Below are the code and all the weights of a small trained network. Each question names an input and a class and asks about switching units off, where a switched-off unit gives its printed mean instead of its output.

import numpy as np


def w(rows, s, z=0):
    codes = np.array(rows[::2]) - 128.0
    scale = np.full(codes.shape[1], s)
    scale[-1] = z or s
    return codes * scale


def norm(h):
    return h / np.sqrt((h * h).mean(-1, keepdims=True) + 1e-5)


def f(y):
    return np.maximum(y, 0)


def log_softmax(a):
    a = a - a.max(-1, keepdims=True)
    return a - np.log(np.exp(a).sum(-1, keepdims=True))


def net(x, mask):
    res = np.array(x, float).reshape(1, 2) / 4 @ E
    u = 0
    for l in range(4):
        y = f(norm(res) @ A[l][:, :-1].T + A[l][:, -1])
        res = res + np.where(mask[u : u + 8], y, B[l][:, -1]) @ B[l][:, :-1]
        u += 8
    return log_softmax(norm(res)[-1] @ U[:, :-1].T + U[:, -1])


A, B = {}, {}
E = w([
[2,92,125],'x0',
[142,34,16],'x1',
],0.0078)
A[0] = w([
[130,169,180,63],'0.n0',
[87,117,14,194],'0.n1',
[165,174,86,141],'0.n2',
[124,122,252,198],'0.n3',
[162,115,167,91],'0.n4',
[125,210,80,5],'0.n5',
[61,160,185,179],'0.n6',
[162,159,124,113],'0.n7',
],0.012,0.0026)
B[0] = w([
[170,143,86,186],'0.n0',
[99,170,120,254],'0.n1',
[39,98,218,181],'0.n2',
[112,100,114,237],'0.n3',
[79,62,146,158],'0.n4',
[109,1,116,134],'0.n5',
[85,141,105,221],'0.n6',
[60,97,162,171],'0.n7',
],0.0077,0.0063)
A[1] = w([
[132,96,124,19],'1.n0',
[181,161,144,254],'1.n1',
[3,126,158,230],'1.n2',
[86,144,190,54],'1.n3',
[64,129,131,164],'1.n4',
[142,139,123,5],'1.n5',
[97,174,166,130],'1.n6',
[109,173,127,73],'1.n7',
],0.014,0.0019)
B[1] = w([
[136,149,149,133],'1.n0',
[106,34,114,145],'1.n1',
[227,95,191,251],'1.n2',
[140,255,130,175],'1.n3',
[150,139,150,190],'1.n4',
[140,117,76,128],'1.n5',
[192,141,25,168],'1.n6',
[169,187,75,144],'1.n7',
],0.0068,0.013)
A[2] = w([
[98,217,154,197],'2.n0',
[81,146,12,104],'2.n1',
[110,1,30,52],'2.n2',
[108,183,205,252],'2.n3',
[90,130,41,127],'2.n4',
[222,114,180,189],'2.n5',
[109,102,110,207],'2.n6',
[118,133,67,53],'2.n7',
],0.0095,0.0025)
B[2] = w([
[147,108,83,169],'2.n0',
[250,136,109,158],'2.n1',
[95,166,95,204],'2.n2',
[78,152,87,200],'2.n3',
[165,177,129,155],'2.n4',
[99,87,136,254],'2.n5',
[126,189,77,152],'2.n6',
[150,188,159,141],'2.n7',
],0.013,0.0089)
A[3] = w([
[45,132,242,153],'3.n0',
[229,38,117,96],'3.n1',
[76,128,98,3],'3.n2',
[66,52,97,151],'3.n3',
[86,140,115,44],'3.n4',
[216,65,123,84],'3.n5',
[80,40,172,149],'3.n6',
[1,126,119,209],'3.n7',
],0.0056,0.0029)
B[3] = w([
[135,122,18,210],'3.n0',
[139,82,130,190],'3.n1',
[101,116,117,136],'3.n2',
[26,214,189,226],'3.n3',
[53,111,114,135],'3.n4',
[124,99,236,170],'3.n5',
[143,161,101,238],'3.n6',
[3,67,79,255],'3.n7',
],0.0054,0.0031)
U = w([
[199,168,74,225],'0',
[97,68,105,235],'1',
[179,9,191,1],'2',
],0.013,0.0033)

Each question gives the input, the list of numbers given to net, and the class t.
The units are the neurons (one row each of A and B). Each row of codes is followed by its name. A weight is (code - 128) times the scale printed after its matrix; where a second scale follows, it is the last column's (A, B and U).
mask holds one flag per neuron, layer by layer. A switched-off neuron (its flag False) gives its mean, the last column of its row in B, instead of its output. The means were averaged over made-up inputs and are rounded, as every weight is.
A unit's drop is (log p(t) with every unit on - log p(t) with that unit switched off) / (log p(t) with every unit on - log p(t) with every unit switched off).
most important unit: the unit with the biggest drop
k most important neurons: the k neurons with the biggest drops, biggest first
top k neurons in layer l: the k neurons of layer l with the biggest drops, biggest first
drop of u: that unit's drop, to one decimal
input [5,-6], class 0: 2 most important neurons : 1.n3, 1.n6
input [-8,3], class 1: most important unit : 1.n2
input [4,-4], class 0: top 3 neurons in layer 0 : 0.n2, 0.n6, 0.n7
input [-7,1], class 1: 2 most important neurons : 1.n2, 1.n6
input [-7,0], class 1: 2 most important neurons : 1.n2, 0.n7
input [6,-7], class 0: 2 most important neurons : 1.n3, 1.n6
input [-4,2], class 1: top 3 neurons in layer 0 : 0.n1, 0.n6, 0.n3
input [3,-1], class 2: top 3 neurons in layer 0 : 0.n2, 0.n7, 0.n4
input [1,-3], class 2: 3 most important neurons : 1.n2, 0.n3, 0.n1
input [-7,2], class 1: 2 most important neurons : 1.n2, 2.n1
input [-3,3], class 2: 2 most important neurons : 0.n2, 0.n0
input [0,1], class 2: 2 most important neurons : 2.n2, 1.n2
input [5,7], class 0: 2 most important neurons : 0.n2, 2.n1
input [-7,-3], class 1: most important unit : 1.n2
input [2,-1], class 2: 2 most important neurons : 1.n2, 2.n2
input [-6,4], class 1: 3 most important neurons : 1.n2, 0.n2, 1.n6
input [-5,-1], class 1: top 3 neurons in layer 2 : 2.n1, 2.n3, 2.n5
input [0,0], class 2: 2 most important neurons : 0.n0, 0.n1
input [1,2], class 2: top 2 neurons in layer 2 : 2.n3, 2.n2
input [-1,-2], class 2: drop of 1.n2 : 0.6
input [7,7], class 0: most important unit : 0.n2
input [-5,4], class 1: drop of 1.n6 : 0.9
input [2,0], class 2: drop of 2.n2 : 0.1
